Here is a tiny trained network, its code and every weight. The questions are about switching its units off for an input and a target symbol, where a switched-off unit gives its printed mean instead of its output.

import numpy as np


def w(rows, s, z=0):
    codes = np.array(rows[::2]) - 128.0
    scale = np.full(codes.shape[1], s)
    scale[-1] = z or s
    return codes * scale


def f(y):
    return y / 2 * (1 + np.tanh(0.7978845608 * (y + 0.044715 * y**3)))


def softmax(a):
    e = np.exp(a - a.max(-1, keepdims=True))
    return e / e.sum(-1, keepdims=True)


def log_softmax(a):
    a = a - a.max(-1, keepdims=True)
    return a - np.log(np.exp(a).sum(-1, keepdims=True))


def net(x, mask):
    ids = ['γδεζηθμπσφψ'.index(c) for c in x.split()]
    T = len(ids)
    res = E[ids] + P[:T]
    r = res
    for j in range(2):
        rows = slice(4 * j, 4 * j + 4)
        q, k, v = (r @ M[0][rows].T for M in (Q, K, V))
        z = softmax(np.where(np.tri(T) > 0, q @ k.T / 4**0.5, -1e9)) @ v
        o = O[0][rows]
        res = res + np.where(mask[j], z, o[:, -1]) @ o[:, :-1]
    y = f(res @ A[0][:, :-1].T + A[0][:, -1])
    res = res + np.where(mask[2:6], y, B[0][:, -1]) @ B[0][:, :-1]
    return log_softmax(res[-1] @ U[:, :-1].T + U[:, -1])


Q, K, V, O, A, B = {}, {}, {}, {}, {}, {}
E = w([
[177,124,98,224,151,117,227,94],'γ',
[208,122,55,121,93,178,66,149],'δ',
[214,192,100,88,47,150,174,60],'ε',
[24,7,54,5,151,111,203,97],'ζ',
[166,89,222,158,53,151,146,138],'η',
[39,210,185,228,124,173,110,194],'θ',
[211,211,210,92,217,160,150,175],'μ',
[130,142,64,107,119,151,162,232],'π',
[137,129,161,72,131,179,43,69],'σ',
[73,181,134,199,191,153,76,25],'φ',
[194,128,170,70,223,29,126,125],'ψ',
],0.012)
P = w([
[119,154,142,101,68,2,119,141],'0',
[126,140,133,105,93,85,135,132],'1',
[136,140,127,112,100,119,138,136],'2',
[157,128,130,112,111,140,143,131],'3',
[151,131,127,117,122,160,142,131],'4',
[163,120,127,118,132,172,151,124],'5',
[162,114,130,115,136,189,153,120],'6',
[146,111,122,115,141,201,155,119],'7',
[152,110,127,114,148,215,158,117],'8',
[153,111,126,119,143,222,163,114],'9',
],0.01)
Q[0] = w([
[182,148,128,109,47,128,113,122],'H0',
[63,74,130,206,158,85,68,137],'H0',
[117,151,103,114,182,97,181,216],'H0',
[231,144,114,66,5,186,128,121],'H0',
[92,108,174,144,109,59,118,31],'H1',
[87,55,131,142,228,77,77,203],'H1',
[113,170,74,111,98,100,117,132],'H1',
[172,134,170,113,45,152,220,95],'H1',
],0.012)
K[0] = w([
[109,85,91,78,176,153,143,142],'H0',
[94,167,128,164,79,57,105,144],'H0',
[175,166,152,216,115,176,129,164],'H0',
[119,64,89,67,172,187,158,120],'H0',
[183,200,123,189,132,141,36,161],'H1',
[132,161,122,96,92,14,129,141],'H1',
[114,88,180,159,108,120,106,161],'H1',
[156,112,113,151,143,249,162,118],'H1',
],0.013)
V[0] = w([
[149,95,164,127,109,134,48,22],'H0',
[188,145,175,138,217,89,89,247],'H0',
[93,115,199,84,175,112,203,64],'H0',
[48,1,79,99,135,119,103,142],'H0',
[82,65,58,83,139,116,83,101],'H1',
[81,172,185,39,116,136,74,159],'H1',
[110,255,81,128,196,115,110,92],'H1',
[52,18,178,185,165,64,87,193],'H1',
],0.0072)
O[0] = w([
[156,145,136,167,94,139,67,119,117],'H0',
[164,88,80,103,211,144,118,125,93],'H0',
[120,200,208,122,165,87,105,111,128],'H0',
[85,132,122,83,97,55,89,154,86],'H0',
[147,94,69,134,104,181,79,73,91],'H1',
[95,140,172,59,154,255,88,143,121],'H1',
[96,203,70,167,172,169,122,134,111],'H1',
[139,44,153,176,164,179,143,88,9],'H1',
],0.0087,0.011)
A[0] = w([
[129,69,64,165,75,183,146,113,106],'N0',
[1,110,173,144,130,116,95,205,79],'N1',
[104,99,118,101,67,75,152,151,7],'N2',
[175,114,113,79,100,184,132,46,96],'N3',
],0.0097,0.0021)
B[0] = w([
[194,185,73,183,156,68,92,118,154],'N0',
[120,116,116,189,228,67,127,216,155],'N1',
[135,111,82,182,132,254,163,120,253],'N2',
[108,89,163,148,137,136,93,205,232],'N3',
],0.0091,0.0047)
U = w([
[126,178,124,111,80,138,149,130,96],'γ',
[158,147,143,103,180,133,131,120,50],'δ',
[101,150,116,190,151,175,105,65,201],'ε',
[132,111,138,60,147,2,106,114,254],'ζ',
[91,131,122,146,136,134,117,92,149],'η',
[142,124,110,181,143,76,174,77,84],'θ',
[173,77,175,141,110,164,153,134,120],'μ',
[170,110,84,151,119,117,85,139,114],'π',
[82,80,73,79,137,141,180,149,211],'σ',
[92,136,147,185,144,131,124,172,58],'φ',
[99,115,144,89,105,149,43,135,139],'ψ',
],0.01,0.0032)

Each question gives the input, a string of symbols that net reads in full, and the target symbol t.
The units are the heads (4 rows each of Q, K, V and O) and the neurons (one row each of A and B). Each row of codes is followed by its name. A weight is (code - 128) times the scale printed after its matrix; where a second scale follows, it is the last column's (O, A, B and U).
mask holds one flag per unit, heads first, then neurons. A switched-off unit (its flag False) gives its mean, the last column of its rows in O or B, instead of its output. The means were averaged over made-up inputs and are rounded, as every weight is.
A unit's drop is (log p(t) with every unit on - log p(t) with that unit switched off) / (log p(t) with every unit on - log p(t) with every unit switched off).
The circuit of an input: a set's keep is (log p(t) with only the set's units on - log p(t) with every unit switched off) / (log p(t) with every unit on - log p(t) with every unit switched off). Starting from all 6 units, units are removed one at a time, each time the one whose removal leaves the highest keep (on an exact tie, the one counted first), for as long as the keep stays at least 0.8.
circuit, biggest first: the units of the circuit, biggest drop first
which heads matter: for each layer, one digit per head in row order, 1 if its drop is at least 0.15 and else 0, layers parted by /
drop of u: that unit's drop, to one decimal
input δ γ η ζ ε η η, target φ: circuit, biggest first => [H0 N1 N2]
input π ψ ε ζ ε η δ, target ψ: circuit, biggest first => [H0 H1]
input η ζ π, target π: circuit, biggest first => [H1 N0]
input μ η π η ζ η γ μ, target μ: which heads matter => 01
input δ ε η σ, target ψ: which heads matter => 11
input η η η, target μ: which heads matter => 01
input ε η δ, target π: which heads matter => 10
input μ ζ γ η, target φ: circuit, biggest first => [H0 N2 N1]
input η φ μ, target δ: which heads matter => 10
input η μ δ ε ε π ε, target σ: which heads matter => 10
input ε ε ε η ε, target μ: circuit, biggest first => [H1 H0]
input ε ε π μ ε γ ε, target θ: which heads matter => 01
input ε ε ε π ζ γ π ε ε μ, target μ: drop of N3 => 0.3
input ε δ δ, target π: drop of H1 => 0.2
input ε ψ ε η ε η δ γ, target θ: drop of H1 => 0.7
input ζ π δ δ η π π ε π, target π: drop of H1 => 1.1
